Below is a small trained network, with its code and all its weights. Each question gives an input and a class and asks what happens when units are switched off, that is, made to give their printed mean instead of their output.

import numpy as np


def w(rows, s, z=0):
    codes = np.array(rows[::2]) - 128.0
    scale = np.full(codes.shape[1], s)
    scale[-1] = z or s
    return codes * scale


def f(y):
    return y / 2 * (1 + np.tanh(0.7978845608 * (y + 0.044715 * y**3)))


def log_softmax(a):
    a = a - a.max(-1, keepdims=True)
    return a - np.log(np.exp(a).sum(-1, keepdims=True))


def net(x, mask):
    res = np.array(x, float).reshape(1, 4) / 4 @ E
    y = f(res @ A[0][:, :-1].T + A[0][:, -1])
    res = res + np.where(mask, y, B[0][:, -1]) @ B[0][:, :-1]
    return log_softmax(res[-1] @ U[:, :-1].T + U[:, -1])


A, B = {}, {}
E = w([
[29,3,40,77,25,86,160,139],'x0',
[26,122,183,235,157,180,227,88],'x1',
[157,70,137,223,140,16,195,236],'x2',
[141,96,236,160,18,174,39,173],'x3',
],0.0069)
A[0] = w([
[202,151,101,62,97,112,85,157,69],'n1',
[203,104,88,129,110,94,123,234,243],'n2',
[112,156,156,59,111,236,64,71,184],'n3',
[154,107,191,114,93,166,86,168,7],'n4',
[72,126,177,162,160,254,199,84,46],'n5',
[92,177,48,71,215,101,162,124,153],'n6',
[103,90,242,134,66,116,101,248,113],'n7',
[44,119,163,216,125,155,180,147,98],'n8',
[97,161,63,142,221,61,130,104,3],'n9',
[51,44,39,129,41,66,156,178,108],'n10',
[204,132,196,173,199,93,162,218,112],'n11',
[149,162,71,112,165,110,177,112,6],'n12',
[116,116,197,150,70,167,76,142,45],'n13',
[143,123,125,56,161,196,81,105,149],'n14',
[178,210,122,183,194,126,80,151,118],'n15',
],0.0088,0.0037)
B[0] = w([
[211,175,164,61,61,96,186,147,186],'n1',
[102,85,123,38,157,66,208,163,211],'n2',
[35,115,118,167,202,76,129,199,255],'n3',
[182,112,33,144,89,191,152,219,160],'n4',
[144,166,119,27,76,134,189,184,212],'n5',
[82,122,28,150,131,142,154,188,207],'n6',
[101,135,49,210,149,150,161,190,217],'n7',
[191,136,115,7,45,46,203,179,196],'n8',
[174,63,39,198,138,204,132,192,170],'n9',
[61,207,173,89,142,254,64,94,245],'n10',
[31,163,223,136,148,165,92,135,203],'n11',
[166,117,70,185,66,195,154,206,153],'n12',
[200,101,43,200,124,189,114,207,178],'n13',
[88,116,164,86,133,100,161,165,200],'n14',
[93,235,118,92,103,198,100,101,208],'n15',
],0.0087,0.0099)
U = w([
[94,195,147,104,96,254,62,103,58],'0',
[183,66,38,216,116,179,161,162,88],'1',
[210,122,132,45,65,85,204,137,84],'2',
[56,101,150,150,154,110,143,152,222],'3',
[113,98,144,125,167,91,136,77,211],'4',
[182,42,162,210,134,86,53,27,3],'5',
[242,5,184,226,151,114,62,42,3],'6',
[188,33,164,230,143,96,52,44,3],'7',
],0.011,0.0073)

Each question gives the input, the list of numbers given to net, and the class t.
The units are the neurons (one row each of A and B). Each row of codes is followed by its name. A weight is (code - 128) times the scale printed after its matrix; where a second scale follows, it is the last column's (A, B and U).
mask holds one flag per neuron, in row order. A switched-off neuron (its flag False) gives its mean, the last column of its row in B, instead of its output. The means were averaged over made-up inputs and are rounded, as every weight is.
A unit's drop is (log p(t) with every unit on - log p(t) with that unit switched off) / (log p(t) with every unit on - log p(t) with every unit switched off).
The circuit of an input: a set's keep is (log p(t) with only the set's units on - log p(t) with every unit switched off) / (log p(t) with every unit on - log p(t) with every unit switched off). Starting from the 12 units with the biggest drops (on a tie, the unit counted first), units are removed one at a time, each time the one whose removal leaves the highest keep (on an exact tie, the one counted first), for as long as the keep stays at least 0.8.
circuit, biggest first: the units of the circuit, biggest drop first
most important unit: the unit with the biggest drop
top k neurons: the k neurons with the biggest drops, biggest first
drop of u: that unit's drop, to one decimal
input [0,-5,-6,-1], class 3: circuit, biggest first : n3
input [-2,-5,-4,2], class 2: top 2 neurons : n1, n10
input [4,-4,0,-1], class 0: top 2 neurons : n10, n8
input [-7,-4,1,-6], class 0: top 2 neurons : n15, n11
input [-7,1,6,-4], class 0: top 3 neurons : n15, n11, n3
input [0,-4,1,-1], class 2: top 2 neurons : n3, n10
input [2,-5,-7,-2], class 3: top 2 neurons : n3, n8
input [1,7,-7,6], class 2: top 2 neurons : n5, n8
input [5,0,1,7], class 1: top 2 neurons : n7, n13
input [-6,7,-5,0], class 2: top 3 neurons : n5, n10, n8
input [4,6,-7,3], class 3: top 3 neurons : n3, n1, n2
input [-6,6,8,-8], class 1: top 3 neurons : n9, n12, n10
input [6,-1,-8,0], class 3: top 2 neurons : n3, n15
input [4,7,-6,-3], class 2: circuit, biggest first : n5, n8
input [-8,6,8,1], class 0: top 2 neurons : n11, n15
input [2,-2,5,7], class 1: most important unit : n7
input [-3,1,3,-1], class 4: drop of n6 : 0.1
input [3,6,6,-8], class 1: drop of n9 : 0.6
input [-5,-8,-8,-3], class 2: drop of n11 : 0.4
input [6,-4,-8,-2], class 3: most important unit : n3
